Below are the code and all the weights of a small trained network. Each question names an input and a class and asks about switching units off, where a switched-off unit gives its printed mean instead of its output.

import numpy as np


def w(rows, s, z=0):
    codes = np.array(rows[::2]) - 128.0
    scale = np.full(codes.shape[1], s)
    scale[-1] = z or s
    return codes * scale


def norm(h):
    return h / np.sqrt((h * h).mean(-1, keepdims=True) + 1e-5)


def f(y):
    return y / 2 * (1 + np.tanh(0.7978845608 * (y + 0.044715 * y**3)))


def log_softmax(a):
    a = a - a.max(-1, keepdims=True)
    return a - np.log(np.exp(a).sum(-1, keepdims=True))


def net(x, mask):
    res = np.array(x, float).reshape(1, 3) / 4 @ E
    u = 0
    for l in range(3):
        y = f(norm(res) @ A[l][:, :-1].T + A[l][:, -1])
        res = res + np.where(mask[u : u + 8], y, B[l][:, -1]) @ B[l][:, :-1]
        u += 8
    return log_softmax(norm(res)[-1] @ U[:, :-1].T + U[:, -1])


A, B = {}, {}
E = w([
[83,118,127,112,34,66,150,187,124,107,114],'x0',
[172,122,75,162,84,209,156,135,73,37,119],'x1',
[255,147,131,11,120,63,84,136,140,101,154],'x2',
],0.0085)
A[0] = w([
[172,85,163,139,112,125,181,96,110,158,116,4],'0.n0',
[75,177,92,99,167,129,105,166,155,78,123,20],'0.n1',
[71,153,87,109,127,166,58,150,146,114,201,97],'0.n2',
[134,122,135,130,121,121,139,124,122,137,131,3],'0.n3',
[159,91,185,132,106,131,139,113,117,138,116,109],'0.n4',
[163,127,135,157,81,131,143,108,122,179,155,106],'0.n5',
[146,170,111,120,207,70,177,165,98,102,1,92],'0.n6',
[64,195,94,95,155,142,67,157,175,63,140,68],'0.n7',
],0.0094,0.0065)
B[0] = w([
[186,66,172,155,105,111,203,101,108,167,85,11],'0.n0',
[165,116,138,151,108,113,148,117,123,151,112,12],'0.n1',
[127,119,137,126,130,128,131,123,126,123,119,73],'0.n2',
[215,6,237,148,90,104,217,72,100,178,95,8],'0.n3',
[128,127,121,129,127,130,130,131,134,129,142,95],'0.n4',
[130,128,129,130,132,125,132,135,126,127,127,84],'0.n5',
[129,125,116,126,121,134,122,129,133,135,140,77],'0.n6',
[135,120,110,125,110,138,126,111,122,148,158,38],'0.n7',
],0.018,0.0014)
A[1] = w([
[135,78,162,141,2,55,174,146,106,145,100,54],'1.n0',
[92,150,99,97,149,142,90,141,135,97,154,135],'1.n1',
[228,89,160,164,211,171,151,75,112,183,114,16],'1.n2',
[252,105,150,97,96,83,164,105,126,149,134,3],'1.n3',
[147,94,180,127,144,51,162,102,148,243,94,8],'1.n4',
[230,90,138,179,65,176,186,114,96,84,82,27],'1.n5',
[165,147,129,114,129,102,125,136,140,119,125,98],'1.n6',
[121,96,142,148,125,130,167,104,126,152,117,101],'1.n7',
],0.016,0.0028)
B[1] = w([
[144,249,79,116,181,130,151,102,234,155,97,151],'1.n0',
[165,122,132,117,105,121,154,116,132,125,126,251],'1.n1',
[95,242,73,100,86,68,159,171,228,134,85,152],'1.n2',
[114,95,127,126,158,151,86,180,103,120,60,150],'1.n3',
[154,70,140,110,101,134,115,99,47,111,249,148],'1.n4',
[150,76,143,111,103,127,102,101,62,144,252,157],'1.n5',
[73,113,136,190,145,176,127,127,118,115,89,158],'1.n6',
[79,124,111,143,109,143,114,154,96,125,125,127],'1.n7',
],0.016,0.015)
A[2] = w([
[116,88,196,119,154,41,120,110,122,216,173,61],'2.n0',
[160,102,149,113,145,127,72,167,109,106,67,66],'2.n1',
[140,84,162,123,151,134,73,167,115,107,39,2],'2.n2',
[175,76,140,90,166,115,121,165,104,123,50,45],'2.n3',
[170,152,103,118,100,118,110,133,124,132,163,49],'2.n4',
[170,60,194,181,126,100,214,103,122,147,46,85],'2.n5',
[27,80,156,248,139,170,176,122,102,176,66,55],'2.n6',
[148,119,138,143,108,97,157,124,105,136,95,110],'2.n7',
],0.016,0.0032)
B[2] = w([
[173,116,97,159,86,181,127,128,77,100,157,207],'2.n0',
[62,105,192,176,165,142,184,54,163,138,99,209],'2.n1',
[65,85,191,122,131,162,115,84,141,68,93,210],'2.n2',
[89,88,132,121,158,115,128,175,104,124,80,202],'2.n3',
[90,92,165,156,146,128,108,128,114,160,113,231],'2.n4',
[171,98,122,134,124,32,154,207,90,197,100,151],'2.n5',
[91,51,228,87,205,132,98,108,154,74,8,253],'2.n6',
[113,145,100,145,221,144,134,120,122,156,143,130],'2.n7',
],0.014,0.0073)
U = w([
[62,64,171,120,180,176,113,104,136,78,41,222],'0',
[164,80,107,133,79,175,95,94,46,130,249,193],'1',
[137,247,51,97,127,122,142,127,235,146,100,107],'2',
[183,82,103,133,142,64,171,181,84,191,100,6],'3',
],0.012,0.0019)

Each question gives the input, the list of numbers given to net, and the class t.
The units are the neurons (one row each of A and B). Each row of codes is followed by its name. A weight is (code - 128) times the scale printed after its matrix; where a second scale follows, it is the last column's (A, B and U).
mask holds one flag per neuron, layer by layer. A switched-off neuron (its flag False) gives its mean, the last column of its row in B, instead of its output. The means were averaged over made-up inputs and are rounded, as every weight is.
A unit's drop is (log p(t) with every unit on - log p(t) with that unit switched off) / (log p(t) with every unit on - log p(t) with every unit switched off).
The circuit of an input: a set's keep is (log p(t) with only the set's units on - log p(t) with every unit switched off) / (log p(t) with every unit on - log p(t) with every unit switched off). Starting from the 12 units with the biggest drops (on a tie, the unit counted first), units are removed one at a time, each time the one whose removal leaves the highest keep (on an exact tie, the one counted first), for as long as the keep stays at least 0.8.
circuit, biggest first: the units of the circuit, biggest drop first
most important unit: the unit with the biggest drop
top k neurons: the k neurons with the biggest drops, biggest first
top k neurons in layer l: the k neurons of layer l with the biggest drops, biggest first
drop of u: that unit's drop, to one decimal
input [8,5,-6], class 2: most important unit -> 1.n0
input [-7,-7,-4], class 1: circuit, biggest first -> 1.n4, 2.n0
input [3,6,-5], class 1: top 2 neurons -> 1.n5, 1.n6
input [7,5,-6], class 2: top 3 neurons -> 1.n0, 1.n6, 1.n3
input [-2,3,2], class 3: top 3 neurons -> 1.n1, 1.n5, 1.n2
input [1,3,3], class 3: top 2 neurons -> 1.n1, 1.n5
input [-4,-4,-2], class 1: top 3 neurons -> 1.n0, 1.n6, 2.n0
input [-8,-7,6], class 2: top 3 neurons -> 1.n2, 1.n5, 2.n6
input [-8,-8,6], class 1: top 2 neurons -> 1.n4, 1.n0
input [3,3,-1], class 3: top 3 neurons -> 1.n0, 1.n5, 1.n2
input [2,0,3], class 3: top 2 neurons -> 1.n1, 1.n3
input [0,4,3], class 1: top 2 neurons -> 1.n3, 2.n6
input [1,3,-3], class 3: top 2 neurons in layer 2 -> 2.n5, 2.n6
input [8,0,5], class 2: circuit, biggest first -> 1.n0
input [4,0,-1], class 2: top 2 neurons -> 2.n6, 1.n5
input [-6,3,0], class 2: drop of 2.n4 -> 0.0
input [-1,-6,5], class 1: drop of 1.n4 -> 1.0
input [7,5,-5], class 2: drop of 1.n0 -> 1.0
